Here is a tiny trained network, its code and every weight. The questions are about switching its units off for an input and a target symbol, where a switched-off unit gives its printed mean instead of its output.

import numpy as np


def w(rows, s, z=0):
    codes = np.array(rows[::2]) - 128.0
    scale = np.full(codes.shape[1], s)
    scale[-1] = z or s
    return codes * scale


def norm(h):
    return h / np.sqrt((h * h).mean(-1, keepdims=True) + 1e-5)


def f(y):
    return y / 2 * (1 + np.tanh(0.7978845608 * (y + 0.044715 * y**3)))


def softmax(a):
    e = np.exp(a - a.max(-1, keepdims=True))
    return e / e.sum(-1, keepdims=True)


def log_softmax(a):
    a = a - a.max(-1, keepdims=True)
    return a - np.log(np.exp(a).sum(-1, keepdims=True))


def net(x, mask):
    ids = ['δζηθμτφψω'.index(c) for c in x.split()]
    T = len(ids)
    res = E[ids] + P[:T]
    r = norm(res)
    for j in range(2):
        rows = slice(4 * j, 4 * j + 4)
        q, k, v = (r @ M[0][rows].T for M in (Q, K, V))
        z = softmax(np.where(np.tri(T) > 0, q @ k.T / 4**0.5, -1e9)) @ v
        o = O[0][rows]
        res = res + np.where(mask[j], z, o[:, -1]) @ o[:, :-1]
    y = f(norm(res) @ A[0][:, :-1].T + A[0][:, -1])
    res = res + np.where(mask[2:10], y, B[0][:, -1]) @ B[0][:, :-1]
    return log_softmax(norm(res)[-1] @ U[:, :-1].T + U[:, -1])


Q, K, V, O, A, B = {}, {}, {}, {}, {}, {}
E = w([
[241,82,111],'δ',
[120,218,129],'ζ',
[164,161,92],'η',
[131,167,172],'θ',
[121,205,151],'μ',
[114,138,253],'τ',
[123,214,137],'φ',
[127,180,118],'ψ',
[23,55,108],'ω',
],0.022)
P = w([
[254,207,128],'0',
[248,181,115],'1',
[192,165,85],'2',
[165,155,66],'3',
[143,149,53],'4',
[129,144,47],'5',
[118,138,39],'6',
[109,136,37],'7',
[101,133,32],'8',
[96,131,34],'9',
[90,129,33],'10',
],0.0052)
Q[0] = w([
[72,131,128],'H0',
[79,126,165],'H0',
[233,99,2],'H0',
[87,81,233],'H0',
[104,167,121],'H1',
[117,144,117],'H1',
[117,147,141],'H1',
[152,90,133],'H1',
],0.035)
K[0] = w([
[124,136,142],'H0',
[101,100,158],'H0',
[254,203,54],'H0',
[97,7,200],'H0',
[100,102,116],'H1',
[116,122,115],'H1',
[116,107,139],'H1',
[154,152,138],'H1',
],0.031)
V[0] = w([
[135,156,159],'H0',
[116,100,101],'H0',
[148,171,168],'H0',
[127,150,158],'H0',
[118,149,75],'H1',
[249,207,147],'H1',
[123,92,148],'H1',
[111,127,81],'H1',
],0.012)
O[0] = w([
[145,114,88,190],'H0',
[118,143,170,69],'H0',
[137,106,67,218],'H0',
[151,117,97,180],'H0',
[83,159,98,83],'H1',
[247,118,108,255],'H1',
[115,122,156,112],'H1',
[66,159,115,65],'H1',
],0.015,0.0042)
A[0] = w([
[191,111,173,214],'N0',
[132,74,188,3],'N1',
[115,154,96,100],'N2',
[160,54,69,194],'N3',
[56,49,166,115],'N4',
[112,4,155,143],'N5',
[111,88,144,101],'N6',
[143,126,135,141],'N7',
],0.026,0.0042)
B[0] = w([
[80,203,32,248],'N0',
[109,4,107,147],'N1',
[71,121,155,134],'N2',
[198,48,230,243],'N3',
[241,106,108,171],'N4',
[56,133,254,161],'N5',
[152,98,129,131],'N6',
[148,149,129,146],'N7',
],0.03,0.015)
U = w([
[207,176,91,209],'δ',
[174,158,210,184],'ζ',
[100,59,207,248],'η',
[128,131,29,11],'θ',
[119,222,183,6],'μ',
[109,5,67,3],'τ',
[104,146,123,105],'φ',
[95,140,143,112],'ψ',
[96,146,124,120],'ω',
],0.02,0.005)

Each question gives the input, a string of symbols that net reads in full, and the target symbol t.
The units are the heads (4 rows each of Q, K, V and O) and the neurons (one row each of A and B). Each row of codes is followed by its name. A weight is (code - 128) times the scale printed after its matrix; where a second scale follows, it is the last column's (O, A, B and U).
mask holds one flag per unit, heads first, then neurons. A switched-off unit (its flag False) gives its mean, the last column of its rows in O or B, instead of its output. The means were averaged over made-up inputs and are rounded, as every weight is.
A unit's drop is (log p(t) with every unit on - log p(t) with that unit switched off) / (log p(t) with every unit on - log p(t) with every unit switched off).
The circuit of an input: a set's keep is (log p(t) with only the set's units on - log p(t) with every unit switched off) / (log p(t) with every unit on - log p(t) with every unit switched off). Starting from all 10 units, units are removed one at a time, each time the one whose removal leaves the highest keep (on an exact tie, the one counted first), for as long as the keep stays at least 0.8.
circuit, biggest first: the units of the circuit, biggest drop first
top k neurons: the k neurons with the biggest drops, biggest first
drop of u: that unit's drop, to one decimal
input η ψ ζ μ τ δ θ τ η, target ζ: circuit, biggest first => N3
input τ τ τ, target η: top 4 neurons => N5; N1; N4; N3
input μ ψ θ ψ ψ ζ θ μ φ τ μ, target η: circuit, biggest first => N4; N2
input τ φ ψ δ ζ φ δ ψ τ ω μ, target μ: top 3 neurons => N3; N0; N1
input μ ψ τ ψ μ η δ ω μ ω, target ζ: top 2 neurons => N4; N5
input θ θ ω η ψ ψ, target θ: top 3 neurons => N3; N5; N4
input τ τ ψ φ τ φ τ ψ ψ, target η: top 2 neurons => N0; N3
input ω τ η τ δ τ ζ ψ δ θ τ, target τ: top 3 neurons => N1; N3; N4
input ψ ψ θ τ ψ η ψ, target η: top 2 neurons => N0; N4
input τ ω ψ, target θ: top 4 neurons => N3; N5; N4; N1
input θ μ τ, target δ: drop of N1 => 0.0
input ψ τ θ τ ω, target η: drop of N1 => 0.2
input ζ θ τ μ ω, target η: drop of N5 => 0.9
input δ θ ω δ δ ζ μ τ, target τ: circuit, biggest first => N1
